Here is a tiny trained network, its code and every weight. The questions are about switching its units off for an input and a target symbol, where a switched-off unit gives its printed mean instead of its output.

import numpy as np


def w(rows, s, z=0):
    codes = np.array(rows[::2]) - 128.0
    scale = np.full(codes.shape[1], s)
    scale[-1] = z or s
    return codes * scale


def f(y):
    return np.maximum(y, 0)


def softmax(a):
    e = np.exp(a - a.max(-1, keepdims=True))
    return e / e.sum(-1, keepdims=True)


def log_softmax(a):
    a = a - a.max(-1, keepdims=True)
    return a - np.log(np.exp(a).sum(-1, keepdims=True))


def net(x, mask):
    ids = ['ΓΠαεηστω'.index(c) for c in x.split()]
    T = len(ids)
    res = E[ids] + P[:T]
    u = 0
    for l in range(2):
        r = res
        for j in range(2):
            rows = slice(3 * j, 3 * j + 3)
            q, k, v = (r @ M[l][rows].T for M in (Q, K, V))
            z = softmax(np.where(np.tri(T) > 0, q @ k.T / 3**0.5, -1e9)) @ v
            o = O[l][rows]
            res = res + np.where(mask[u + j], z, o[:, -1]) @ o[:, :-1]
        u += 2
        y = f(res @ A[l][:, :-1].T + A[l][:, -1])
        res = res + np.where(mask[u : u + 12], y, B[l][:, -1]) @ B[l][:, :-1]
        u += 12
    return log_softmax(res[-1] @ U[:, :-1].T + U[:, -1])


Q, K, V, O, A, B = {}, {}, {}, {}, {}, {}
E = w([
[188,14,103,153,119,163,101],'Γ',
[139,123,100,147,182,64,238],'Π',
[35,207,186,115,57,114,204],'α',
[151,58,159,108,142,187,86],'ε',
[177,47,63,120,140,136,176],'η',
[76,116,131,234,163,106,71],'σ',
[107,137,230,169,163,123,97],'τ',
[152,84,175,149,1,179,102],'ω',
],0.009)
P = w([
[209,173,140,168,100,89,107],'0',
[121,71,128,159,159,254,200],'1',
[112,70,126,142,118,207,199],'2',
[103,65,132,166,125,194,198],'3',
[93,77,73,92,20,33,64],'4',
[102,123,87,99,127,109,121],'5',
[102,123,111,111,143,92,112],'6',
[91,145,159,167,183,169,168],'7',
[98,107,144,128,171,100,147],'8',
[100,98,137,115,143,111,161],'9',
[92,82,147,122,119,77,144],'10',
[97,89,160,121,196,86,155],'11',
],0.0086)
Q[0] = w([
[140,121,113,68,147,66,86],'0.h0',
[103,118,128,85,90,6,94],'0.h0',
[119,125,148,141,172,152,182],'0.h0',
[130,141,108,102,142,111,102],'0.h1',
[122,75,142,188,97,132,166],'0.h1',
[118,82,105,149,164,82,139],'0.h1',
],0.014)
K[0] = w([
[127,89,106,185,185,208,171],'0.h0',
[102,159,169,190,177,213,203],'0.h0',
[126,131,122,93,136,3,134],'0.h0',
[115,82,120,104,151,189,152],'0.h1',
[161,167,120,158,136,64,69],'0.h1',
[169,89,101,164,188,103,119],'0.h1',
],0.011)
V[0] = w([
[117,102,36,107,89,125,187],'0.h0',
[164,95,44,151,254,57,160],'0.h0',
[82,196,134,165,112,47,195],'0.h0',
[245,62,96,94,102,140,178],'0.h1',
[122,66,61,212,70,92,16],'0.h1',
[106,154,93,133,75,83,187],'0.h1',
],0.008)
O[0] = w([
[60,44,157,191,108,151,137,135],'0.h0',
[68,188,95,162,13,187,109,35],'0.h0',
[114,113,32,198,186,89,84,253],'0.h0',
[158,146,200,182,73,148,162,127],'0.h1',
[126,178,140,110,254,208,149,126],'0.h1',
[103,90,105,212,170,129,102,192],'0.h1',
],0.009,0.003)
A[0] = w([
[91,228,121,110,100,151,163,69],'0.n0',
[124,102,115,184,108,170,2,175],'0.n1',
[165,121,106,195,96,160,183,132],'0.n2',
[132,100,61,146,191,129,117,64],'0.n3',
[140,123,169,156,164,87,121,118],'0.n4',
[171,115,54,71,139,128,107,175],'0.n5',
[106,168,131,109,104,120,112,123],'0.n6',
[77,104,109,109,128,120,178,163],'0.n7',
[162,87,175,67,136,138,146,194],'0.n8',
[186,118,148,139,101,117,183,254],'0.n9',
[131,198,132,152,145,82,152,95],'0.n10',
[152,58,112,105,130,175,101,127],'0.n11',
],0.0089,0.0036)
B[0] = w([
[254,134,118,185,158,195,140,158],'0.n0',
[176,171,81,169,127,116,225,223],'0.n1',
[53,148,168,162,155,133,63,211],'0.n2',
[153,92,155,104,108,206,141,255],'0.n3',
[174,86,82,138,155,91,135,228],'0.n4',
[187,168,87,183,94,134,191,182],'0.n5',
[161,129,130,139,156,133,171,140],'0.n6',
[107,94,177,147,195,164,104,251],'0.n7',
[62,144,149,145,206,86,201,220],'0.n8',
[113,182,183,130,162,95,114,249],'0.n9',
[138,155,74,135,149,86,98,173],'0.n10',
[109,165,90,203,190,59,110,192],'0.n11',
],0.0071,0.004)
Q[1] = w([
[72,140,191,195,220,126,177],'1.h0',
[162,152,173,32,53,151,88],'1.h0',
[192,52,98,118,89,212,3],'1.h0',
[160,130,127,207,157,96,217],'1.h1',
[195,212,141,168,146,138,181],'1.h1',
[116,165,111,169,74,188,106],'1.h1',
],0.0072)
K[1] = w([
[244,215,173,169,173,89,24],'1.h0',
[125,71,67,60,141,165,206],'1.h0',
[67,88,107,1,29,100,175],'1.h0',
[197,237,142,165,140,125,161],'1.h1',
[222,169,109,204,152,51,73],'1.h1',
[76,128,106,89,103,51,95],'1.h1',
],0.0062)
V[1] = w([
[170,246,72,41,132,37,122],'1.h0',
[111,80,153,104,107,34,148],'1.h0',
[86,129,19,188,68,118,144],'1.h0',
[75,176,218,127,13,136,102],'1.h1',
[184,101,152,123,113,2,102],'1.h1',
[107,97,137,59,65,201,176],'1.h1',
],0.0057)
O[1] = w([
[146,28,140,34,61,114,99,180],'1.h0',
[102,73,147,189,82,66,189,119],'1.h0',
[141,104,176,224,125,177,17,100],'1.h0',
[171,119,190,136,182,32,111,7],'1.h1',
[90,75,91,181,67,41,191,138],'1.h1',
[80,132,159,98,253,115,73,2],'1.h1',
],0.0067,0.0073)
A[1] = w([
[144,129,107,139,137,93,152,170],'1.n0',
[2,88,136,118,157,111,79,170],'1.n1',
[142,125,110,66,177,133,134,129],'1.n2',
[126,214,120,133,196,86,104,80],'1.n3',
[134,166,128,153,196,123,108,148],'1.n4',
[159,114,166,135,124,194,54,146],'1.n5',
[144,163,137,64,199,114,108,103],'1.n6',
[209,126,199,78,150,133,168,75],'1.n7',
[95,112,127,143,158,104,107,132],'1.n8',
[98,131,96,113,62,136,156,72],'1.n9',
[108,110,110,42,105,125,191,109],'1.n10',
[113,170,169,113,132,149,104,3],'1.n11',
],0.0087,0.0039)
B[1] = w([
[122,127,91,156,105,145,172,215],'1.n0',
[74,75,75,128,197,41,2,192],'1.n1',
[142,153,135,53,131,99,150,192],'1.n2',
[132,46,164,97,59,208,193,185],'1.n3',
[148,44,184,80,106,162,144,193],'1.n4',
[183,218,124,144,173,51,141,171],'1.n5',
[143,125,108,52,67,124,195,185],'1.n6',
[45,148,91,74,129,45,163,198],'1.n7',
[124,65,109,108,134,92,155,160],'1.n8',
[199,89,167,109,152,145,115,213],'1.n9',
[217,129,188,184,221,124,100,254],'1.n10',
[235,144,159,211,106,134,140,140],'1.n11',
],0.0063,0.0061)
U = w([
[238,177,109,169,105,127,207,210],'Γ',
[95,96,221,123,117,201,133,255],'Π',
[2,140,114,117,190,43,119,201],'α',
[143,165,212,207,148,112,61,20],'ε',
[10,144,46,178,44,150,141,159],'η',
[138,214,40,60,152,211,60,78],'σ',
[34,168,163,68,78,144,164,6],'τ',
[212,8,90,100,107,107,84,37],'ω',
],0.0044,0.0027)

Each question gives the input, a string of symbols that net reads in full, and the target symbol t.
The units are the heads (3 rows each of Q, K, V and O) and the neurons (one row each of A and B). Each row of codes is followed by its name. A weight is (code - 128) times the scale printed after its matrix; where a second scale follows, it is the last column's (O, A, B and U).
mask holds one flag per unit, layer by layer, with each layer's heads first. A switched-off unit (its flag False) gives its mean, the last column of its rows in O or B, instead of its output. The means were averaged over made-up inputs and are rounded, as every weight is.
A unit's drop is (log p(t) with every unit on - log p(t) with that unit switched off) / (log p(t) with every unit on - log p(t) with every unit switched off).
The circuit of an input: a set's keep is (log p(t) with only the set's units on - log p(t) with every unit switched off) / (log p(t) with every unit on - log p(t) with every unit switched off). Starting from the 12 units with the biggest drops (on a tie, the unit counted first), units are removed one at a time, each time the one whose removal leaves the highest keep (on an exact tie, the one counted first), for as long as the keep stays at least 0.8.
units of the circuit, in order: the units of the circuit, biggest drop first
k most important neurons: the k neurons with the biggest drops, biggest first
k most important neurons of layer l: the k neurons of layer l with the biggest drops, biggest first
which heads matter: for each layer, one digit per head in row order, 1 if its drop is at least 0.15 and else 0, layers parted by /
input σ Π η, target σ: units of the circuit, in order	(0.h1, 1.h0, 1.h1)
input ω α σ Π Π α τ, target Γ: 2 most important neurons	(0.n1, 0.n9)
input τ ε τ α α Π τ, target ω: which heads matter	11 / 10
input σ Π ω α α Γ, target σ: which heads matter	11 / 11
input α Π Π α σ Π ε α Π ε σ, target η: units of the circuit, in order	(0.h0, 1.n10, 1.h1)
input α Π Π ε Π Π ε Π ε Π ε, target η: units of the circuit, in order	(1.n10, 0.h0, 1.h0)
input Π Π α Π Γ α, target ε: units of the circuit, in order	(0.h0, 1.h0, 1.h1, 0.h1)
input Π Π τ ω, target ε: units of the circuit, in order	(1.h0, 0.h0, 0.n2, 1.h1)
input ω Π τ η Π Γ Π ω σ, target Γ: which heads matter	11 / 10
input Γ ε η, target τ: 2 most important neurons of layer 1	(1.n7, 1.n6)
input α Π Π α η Π, target η: units of the circuit, in order	(0.h0, 1.h1)
input ω Π η Π α, target Γ: 4 most important neurons of layer 0	(0.n1, 0.n0, 0.n9, 0.n6)
input Π α α τ, target ε: units of the circuit, in order	(1.h0, 0.h0, 1.h1)
input η Γ η, target Π: 3 most important neurons of layer 1	(1.n4, 1.n3, 1.n10)
input η ε Π τ, target ε: which heads matter	10 / 01
input ε ε η ω, target α: which heads matter	10 / 11
input Π α η α α Γ, target ε: units of the circuit, in order	(0.h0, 1.h0, 0.h1, 1.h1)
input Π α Γ η, target ε: units of the circuit, in order	(1.h0, 0.h0, 0.n2, 1.h1)
input α η Π ω τ ε, target η: 2 most important neurons	(1.n10, 0.n11)
input Π σ ε Π, target ε: 2 most important neurons	(0.n2, 1.n5)
input α α σ τ α α τ Π, target ω: which heads matter	10 / 00
input ε α η Γ ε, target α: most important neuron	(0.n8)
input τ Π Π σ η Π Π α α Π α, target ω: 2 most important neurons of layer 0	(0.n10, 0.n3)
input η Γ η α, target ε: 2 most important neurons of layer 1	(1.n5, 1.n11)
